Below is a small trained network, with its code and all its weights. Each question gives an input and a target symbol and asks what happens when units are switched off, that is, made to give their printed mean instead of their output.

import numpy as np


def w(rows, s, z=0):
    codes = np.array(rows[::2]) - 128.0
    scale = np.full(codes.shape[1], s)
    scale[-1] = z or s
    return codes * scale


def norm(h):
    return h / np.sqrt((h * h).mean(-1, keepdims=True) + 1e-5)


def f(y):
    return y / 2 * (1 + np.tanh(0.7978845608 * (y + 0.044715 * y**3)))


def softmax(a):
    e = np.exp(a - a.max(-1, keepdims=True))
    return e / e.sum(-1, keepdims=True)


def log_softmax(a):
    a = a - a.max(-1, keepdims=True)
    return a - np.log(np.exp(a).sum(-1, keepdims=True))


def net(x, mask):
    ids = ['αβγδεζημξπσψω'.index(c) for c in x.split()]
    T = len(ids)
    res = E[ids] + P[:T]
    r = norm(res)
    for j in range(2):
        rows = slice(2 * j, 2 * j + 2)
        q, k, v = (r @ M[0][rows].T for M in (Q, K, V))
        z = softmax(np.where(np.tri(T) > 0, q @ k.T / 2**0.5, -1e9)) @ v
        o = O[0][rows]
        res = res + np.where(mask[j], z, o[:, -1]) @ o[:, :-1]
    y = f(norm(res) @ A[0][:, :-1].T + A[0][:, -1])
    res = res + np.where(mask[2:14], y, B[0][:, -1]) @ B[0][:, :-1]
    return log_softmax(norm(res)[-1] @ U[:, :-1].T + U[:, -1])


Q, K, V, O, A, B = {}, {}, {}, {}, {}, {}
E = w([
[46,106,118,178,134,165,85,151,37],'α',
[40,134,130,166,110,235,68,92,181],'β',
[120,164,124,151,146,72,87,89,217],'γ',
[169,155,96,113,157,114,61,147,174],'δ',
[52,154,148,69,156,121,110,119,117],'ε',
[132,175,123,146,187,77,156,144,71],'ζ',
[195,155,125,105,180,152,147,155,158],'η',
[175,2,21,62,31,105,226,38,91],'μ',
[110,113,136,133,127,223,111,148,109],'ξ',
[143,159,93,72,203,165,107,141,144],'π',
[159,158,137,178,147,225,187,173,67],'σ',
[155,149,153,82,150,151,125,135,133],'ψ',
[103,86,188,161,147,127,192,65,151],'ω',
],0.017)
P = w([
[158,149,59,96,71,185,152,68,154],'0',
[194,145,170,120,229,154,52,38,76],'1',
[117,86,71,253,203,112,234,97,226],'2',
[72,181,128,98,140,152,160,142,207],'3',
[130,159,232,136,179,116,89,198,113],'4',
[82,150,17,166,127,78,201,191,94],'5',
],0.015)
Q[0] = w([
[70,189,75,113,176,147,196,143,119],'h0',
[147,141,189,66,66,111,97,144,145],'h0',
[185,94,113,26,5,139,138,38,109],'h1',
[122,75,41,115,91,93,160,83,82],'h1',
],0.011)
K[0] = w([
[99,169,194,141,120,112,113,220,164],'h0',
[106,117,35,116,97,110,193,113,199],'h0',
[140,99,3,110,74,123,172,38,99],'h1',
[147,61,130,198,97,100,114,107,110],'h1',
],0.011)
V[0] = w([
[131,59,142,84,179,242,190,138,66],'h0',
[179,103,255,136,125,147,175,73,182],'h0',
[147,138,161,14,61,104,104,183,68],'h1',
[121,228,143,123,166,37,193,88,99],'h1',
],0.0098)
O[0] = w([
[104,188,145,74,166,107,151,171,46,254],'h0',
[204,162,213,48,41,90,119,50,132,209],'h0',
[183,92,140,118,247,192,143,96,160,40],'h1',
[111,188,82,209,117,195,163,62,108,162],'h1',
],0.013,0.0037)
A[0] = w([
[87,178,77,192,96,115,138,189,90,4],'n0',
[136,154,187,192,217,130,92,105,106,147],'n1',
[120,174,212,181,182,138,104,162,164,167],'n2',
[106,168,214,162,192,98,68,78,71,126],'n3',
[156,146,217,126,195,132,33,69,71,167],'n4',
[152,85,93,184,141,63,145,152,133,181],'n5',
[138,119,140,108,122,50,168,146,88,59],'n6',
[157,108,253,126,151,187,112,149,105,141],'n7',
[179,174,100,89,117,139,106,152,203,1],'n8',
[92,83,130,110,189,107,149,167,147,62],'n9',
[155,154,205,146,141,169,133,190,123,130],'n10',
[122,99,114,186,188,172,74,100,164,114],'n11',
],0.014,0.0081)
B[0] = w([
[113,108,34,104,50,45,150,111,129,157],'n0',
[152,120,156,69,250,167,100,111,106,210],'n1',
[193,99,101,79,228,144,53,160,72,205],'n2',
[229,209,124,170,182,142,67,140,90,221],'n3',
[217,110,80,241,252,44,61,64,104,244],'n4',
[92,96,162,122,79,178,159,192,186,167],'n5',
[131,129,145,121,79,183,65,225,115,158],'n6',
[250,176,81,150,206,139,85,125,112,196],'n7',
[184,161,170,194,145,112,224,185,160,139],'n8',
[168,66,159,176,131,41,58,106,104,140],'n9',
[166,77,116,122,135,150,42,113,154,175],'n10',
[174,118,206,114,130,133,151,184,112,182],'n11',
],0.013,0.011)
U = w([
[56,2,95,169,190,78,101,185,116,78],'α',
[56,108,195,79,102,153,35,176,164,157],'β',
[155,107,76,184,83,182,97,58,221,125],'γ',
[129,43,175,161,155,180,149,178,195,172],'δ',
[62,121,182,91,228,218,195,121,120,151],'ε',
[109,165,45,202,163,191,215,121,130,52],'ζ',
[181,231,148,117,129,152,214,128,127,63],'η',
[119,94,83,66,111,65,166,95,132,207],'μ',
[182,43,221,70,148,95,34,167,99,123],'ξ',
[99,141,22,59,222,77,179,176,186,38],'π',
[140,211,100,106,104,190,104,210,60,3],'σ',
[198,84,133,165,175,118,100,61,111,250],'ψ',
[142,181,232,87,90,102,134,57,85,99],'ω',
],0.0093,0.006)

Each question gives the input, a string of symbols that net reads in full, and the target symbol t.
The units are the heads (2 rows each of Q, K, V and O) and the neurons (one row each of A and B). Each row of codes is followed by its name. A weight is (code - 128) times the scale printed after its matrix; where a second scale follows, it is the last column's (O, A, B and U).
mask holds one flag per unit, heads first, then neurons. A switched-off unit (its flag False) gives its mean, the last column of its rows in O or B, instead of its output. The means were averaged over made-up inputs and are rounded, as every weight is.
A unit's drop is (log p(t) with every unit on - log p(t) with that unit switched off) / (log p(t) with every unit on - log p(t) with every unit switched off).
The circuit of an input: a set's keep is (log p(t) with only the set's units on - log p(t) with every unit switched off) / (log p(t) with every unit on - log p(t) with every unit switched off). Starting from the 12 units with the biggest drops (on a tie, the unit counted first), units are removed one at a time, each time the one whose removal leaves the highest keep (on an exact tie, the one counted first), for as long as the keep stays at least 0.8.
circuit, biggest first: the units of the circuit, biggest drop first
top k neurons: the k neurons with the biggest drops, biggest first
which heads matter: for each layer, one digit per head in row order, 1 if its drop is at least 0.15 and else 0, layers parted by /
drop when u is switched off: that unit's drop, to one decimal
input μ β π δ σ ξ, target σ: circuit, biggest first	[n4; n1]
input γ ω μ η σ ζ, target σ: circuit, biggest first	[n6; n4]
input ψ ω μ, target ω: which heads matter	10
input π μ ε, target μ: circuit, biggest first	[h1; n0]
input μ γ π η μ, target ξ: which heads matter	01
input γ ζ ε, target ζ: which heads matter	01
input β γ ε ψ β δ, target β: which heads matter	01
input σ ε σ η, target η: top 3 neurons	[n4; n8; n1]
input ζ μ σ ψ σ π, target σ: which heads matter	10
input ε σ β δ, target δ: which heads matter	10
input μ ω δ α π γ, target π: which heads matter	01
input μ α ξ π, target π: which heads matter	11
input ξ β σ, target β: top 2 neurons	[n6; n4]
input α β η ψ μ β, target μ: which heads matter	00
input ψ ξ δ δ γ γ, target γ: which heads matter	10
input δ ε η α μ δ, target μ: which heads matter	00
input δ α η, target α: top neuron	[n9]
input δ μ σ, target μ: top 2 neurons	[n0; n3]
input γ ω σ, target ω: drop when h0 is switched off	0.8
input ε α β ω μ γ, target μ: drop when n0 is switched off	0.5
input β π γ ε, target ε: drop when n8 is switched off	0.0
